Below is a small trained network, with its code and all its weights. Each question gives an input and a class and asks what happens when units are switched off, that is, made to give their printed mean instead of their output.

import numpy as np


def w(rows, s, z=0):
    codes = np.array(rows[::2]) - 128.0
    scale = np.full(codes.shape[1], s)
    scale[-1] = z or s
    return codes * scale


def f(y):
    return np.maximum(y, 0)


def log_softmax(a):
    a = a - a.max(-1, keepdims=True)
    return a - np.log(np.exp(a).sum(-1, keepdims=True))


def net(x, mask):
    res = np.array(x, float).reshape(1, 2) / 4 @ E
    y = f(res @ A[0][:, :-1].T + A[0][:, -1])
    res = res + np.where(mask, y, B[0][:, -1]) @ B[0][:, :-1]
    return log_softmax(res[-1] @ U[:, :-1].T + U[:, -1])


A, B = {}, {}
E = w([
[136,75,134,214,41,183,194,86,162,88],'x0',
[90,149,44,215,228,94,115,117,251,67],'x1',
],0.013)
A[0] = w([
[115,90,108,213,61,144,135,127,103,104,87],'N1',
[153,83,135,95,66,119,134,140,63,134,192],'N2',
[137,77,144,252,5,171,195,150,154,65,85],'N3',
[123,148,134,182,233,125,146,108,170,128,73],'N4',
[102,148,145,76,223,96,100,152,93,134,93],'N5',
[161,109,72,200,214,98,129,152,184,85,152],'N6',
[130,157,97,45,176,99,102,133,128,130,86],'N7',
[127,105,123,125,148,145,114,106,121,140,107],'N8',
[156,134,98,73,204,118,95,162,108,146,85],'N9',
[116,133,151,164,76,150,121,71,181,124,147],'N10',
[111,129,121,130,152,132,130,122,146,104,247],'N11',
[128,195,160,38,234,111,93,138,114,140,170],'N12',
[151,103,119,35,32,158,103,157,119,129,139],'N13',
[141,112,164,89,77,177,158,120,99,130,75],'N14',
[104,131,129,112,77,110,126,117,91,123,89],'N15',
[130,106,131,164,113,138,135,143,129,130,253],'N16',
[137,168,116,93,127,102,103,150,133,83,86],'N17',
[149,144,154,80,110,118,106,144,74,148,60],'N18',
[117,141,103,198,182,122,76,146,206,84,111],'N19',
[151,132,111,171,71,165,153,119,166,155,90],'N20',
],0.011)
B[0] = w([
[126,64,131,132,156,108,117,119,140,124,182],'N1',
[128,188,156,136,100,143,149,103,123,127,226],'N2',
[135,14,109,101,177,122,83,134,139,147,250],'N3',
[61,96,168,121,134,136,165,140,87,165,193],'N4',
[145,57,128,111,152,126,90,109,129,125,187],'N5',
[95,166,183,117,113,146,152,127,110,137,244],'N6',
[118,76,99,121,159,108,100,119,134,135,175],'N7',
[133,134,105,111,110,144,136,137,148,114,128],'N8',
[148,52,105,151,126,156,133,106,155,132,176],'N9',
[147,114,104,115,145,116,107,109,134,152,184],'N10',
[226,248,115,140,77,107,113,107,129,149,197],'N11',
[186,107,85,135,135,103,93,113,156,144,224],'N12',
[100,161,173,125,113,124,134,109,117,121,212],'N13',
[57,141,141,134,154,151,163,130,138,125,189],'N14',
[105,118,145,126,129,124,162,122,106,112,154],'N15',
[254,237,53,173,93,94,84,93,131,136,201],'N16',
[121,84,109,122,137,140,153,122,137,139,144],'N17',
[57,104,150,140,148,149,172,122,122,134,176],'N18',
[63,124,168,125,117,158,166,100,115,88,229],'N19',
[106,73,105,123,149,117,131,123,137,135,169],'N20',
],0.022,0.02)
U = w([
[140,68,121,121,161,130,95,109,147,144,160],'0',
[32,177,210,135,118,172,178,95,94,141,116],'1',
[226,250,116,160,84,112,103,110,127,135,254],'2',
[150,145,113,164,130,147,162,177,107,121,70],'3',
[132,145,107,102,122,143,118,162,135,89,75],'4',
[158,144,112,127,129,128,126,191,139,95,77],'5',
[115,108,107,115,128,133,144,164,132,77,83],'6',
],0.015,0.0065)

Each question gives the input, the list of numbers given to net, and the class t.
The units are the neurons (one row each of A and B). Each row of codes is followed by its name. A weight is (code - 128) times the scale printed after its matrix; where a second scale follows, it is the last column's (A, B and U).
mask holds one flag per neuron, in row order. A switched-off neuron (its flag False) gives its mean, the last column of its row in B, instead of its output. The means were averaged over made-up inputs and are rounded, as every weight is.
A unit's drop is (log p(t) with every unit on - log p(t) with that unit switched off) / (log p(t) with every unit on - log p(t) with every unit switched off).
The circuit of an input: a set's keep is (log p(t) with only the set's units on - log p(t) with every unit switched off) / (log p(t) with every unit on - log p(t) with every unit switched off). Starting from the 12 units with the biggest drops (on a tie, the unit counted first), units are removed one at a time, each time the one whose removal leaves the highest keep (on an exact tie, the one counted first), for as long as the keep stays at least 0.8.
units of the circuit, in order: the units of the circuit, biggest drop first
unit that matters most: the unit with the biggest drop
k most important neurons: the k neurons with the biggest drops, biggest first
drop of u: that unit's drop, to one decimal
input [7,-6], class 0: unit that matters most -> N3
input [-3,-3], class 2: units of the circuit, in order -> (N3; N19)
input [0,-3], class 2: 3 most important neurons -> (N19; N4; N6)
input [6,7], class 1: 4 most important neurons -> (N6; N19; N12; N4)
input [2,4], class 1: 2 most important neurons -> (N19; N12)
input [-7,8], class 1: 3 most important neurons -> (N6; N19; N4)
input [-5,6], class 1: 3 most important neurons -> (N6; N19; N3)
input [4,-2], class 0: 2 most important neurons -> (N3; N11)
input [8,-8], class 0: 2 most important neurons -> (N3; N6)
input [4,6], class 1: 2 most important neurons -> (N6; N19)
input [-8,-8], class 0: 3 most important neurons -> (N12; N5; N6)
input [8,-6], class 0: drop of N3 -> 3.7
input [-3,1], class 2: drop of N3 -> 1.3
input [6,-3], class 0: units of the circuit, in order -> (N3)
input [5,-4], class 0: drop of N3 -> 2.5
